Below is a small trained network, with its code and all its weights. Each question gives an input and a class and asks what happens when units are switched off, that is, made to give their printed mean instead of their output.

import numpy as np


def w(rows, s, z=0):
    codes = np.array(rows[::2]) - 128.0
    scale = np.full(codes.shape[1], s)
    scale[-1] = z or s
    return codes * scale


def f(y):
    return np.maximum(y, 0)


def log_softmax(a):
    a = a - a.max(-1, keepdims=True)
    return a - np.log(np.exp(a).sum(-1, keepdims=True))


def net(x, mask):
    res = np.array(x, float).reshape(1, 6) / 4 @ E
    y = f(res @ A[0][:, :-1].T + A[0][:, -1])
    res = res + np.where(mask, y, B[0][:, -1]) @ B[0][:, :-1]
    return log_softmax(res[-1] @ U[:, :-1].T + U[:, -1])


A, B = {}, {}
E = w([
[131,129,127],'x0',
[126,131,129],'x1',
[92,63,1],'x2',
[43,216,61],'x3',
[186,180,83],'x4',
[118,111,101],'x5',
],0.0087)
A[0] = w([
[138,124,124,82],'n0',
[47,255,83,99],'n1',
[247,188,50,114],'n2',
[62,207,117,59],'n3',
[133,46,5,84],'n4',
[37,194,95,97],'n5',
[115,91,85,184],'n6',
[110,89,55,125],'n7',
[211,69,146,61],'n8',
[137,124,121,253],'n9',
],0.0093,0.0063)
B[0] = w([
[90,104,142,128],'n0',
[173,97,144,254],'n1',
[15,56,193,205],'n2',
[178,38,87,185],'n3',
[188,179,148,246],'n4',
[167,81,127,220],'n5',
[116,150,175,215],'n6',
[104,190,111,211],'n7',
[157,84,10,185],'n8',
[72,188,189,242],'n9',
],0.011,0.0069)
U = w([
[122,129,141,254],'0',
[238,19,56,30],'1',
[163,204,158,123],'2',
[86,122,144,148],'3',
[125,145,151,109],'4',
[5,77,146,76],'5',
],0.012,0.0053)

Each question gives the input, the list of numbers given to net, and the class t.
The units are the neurons (one row each of A and B). Each row of codes is followed by its name. A weight is (code - 128) times the scale printed after its matrix; where a second scale follows, it is the last column's (A, B and U).
mask holds one flag per neuron, in row order. A switched-off neuron (its flag False) gives its mean, the last column of its row in B, instead of its output. The means were averaged over made-up inputs and are rounded, as every weight is.
A unit's drop is (log p(t) with every unit on - log p(t) with that unit switched off) / (log p(t) with every unit on - log p(t) with every unit switched off).
The circuit of an input: a set's keep is (log p(t) with only the set's units on - log p(t) with every unit switched off) / (log p(t) with every unit on - log p(t) with every unit switched off). Starting from all 10 units, units are removed one at a time, each time the one whose removal leaves the highest keep (on an exact tie, the one counted first), for as long as the keep stays at least 0.8.
circuit, biggest first: the units of the circuit, biggest drop first
unit that matters most: the unit with the biggest drop
k most important neurons: the k neurons with the biggest drops, biggest first
drop of u: that unit's drop, to one decimal
input [-4,-7,-3,8,6,-3], class 1: unit that matters most	n3
input [6,-2,8,1,5,-2], class 2: 2 most important neurons	(n4, n7)
input [-5,5,8,2,3,4], class 2: circuit, biggest first	(n4, n7)
input [4,-5,-5,2,7,-1], class 5: circuit, biggest first	(n2, n4)
input [3,4,7,5,-1,-5], class 2: circuit, biggest first	(n4, n2)
input [0,-1,8,8,-3,8], class 1: 2 most important neurons	(n5, n3)
input [3,3,8,4,1,-5], class 2: 2 most important neurons	(n4, n7)
input [-4,7,-2,8,3,-4], class 1: circuit, biggest first	(n3, n1)
input [-7,2,5,8,-3,1], class 1: circuit, biggest first	(n3, n5)
input [4,-2,-3,-4,5,0], class 5: 2 most important neurons	(n2, n4)
input [-5,1,3,5,-4,4], class 1: circuit, biggest first	(n5, n2)
input [0,-3,6,-2,5,7], class 4: 2 most important neurons	(n4, n2)
input [-5,6,7,8,1,4], class 1: 3 most important neurons	(n3, n5, n1)
input [5,-2,-8,-8,-6,-5], class 1: circuit, biggest first	(n8)
input [-5,-3,7,6,-5,2], class 2: circuit, biggest first	(n4, n2)
input [-1,0,-4,5,2,-1], class 1: 2 most important neurons	(n3, n1)
input [-4,-4,5,7,6,-3], class 1: 4 most important neurons	(n3, n1, n5, n4)
input [-1,0,-2,5,8,-5], class 5: 2 most important neurons	(n2, n4)
input [-1,-7,7,-3,3,4], class 0: 2 most important neurons	(n2, n4)
input [-8,-5,3,-5,6,-7], class 3: circuit, biggest first	(n2)
input [6,6,8,-2,-6,-7], class 2: 2 most important neurons	(n4, n2)
input [-3,5,6,-1,6,7], class 4: drop of n2	0.4
input [-3,-5,-2,7,-1,-7], class 1: drop of n5	0.1
input [-1,-3,4,-2,-3,-4], class 2: drop of n2	0.5
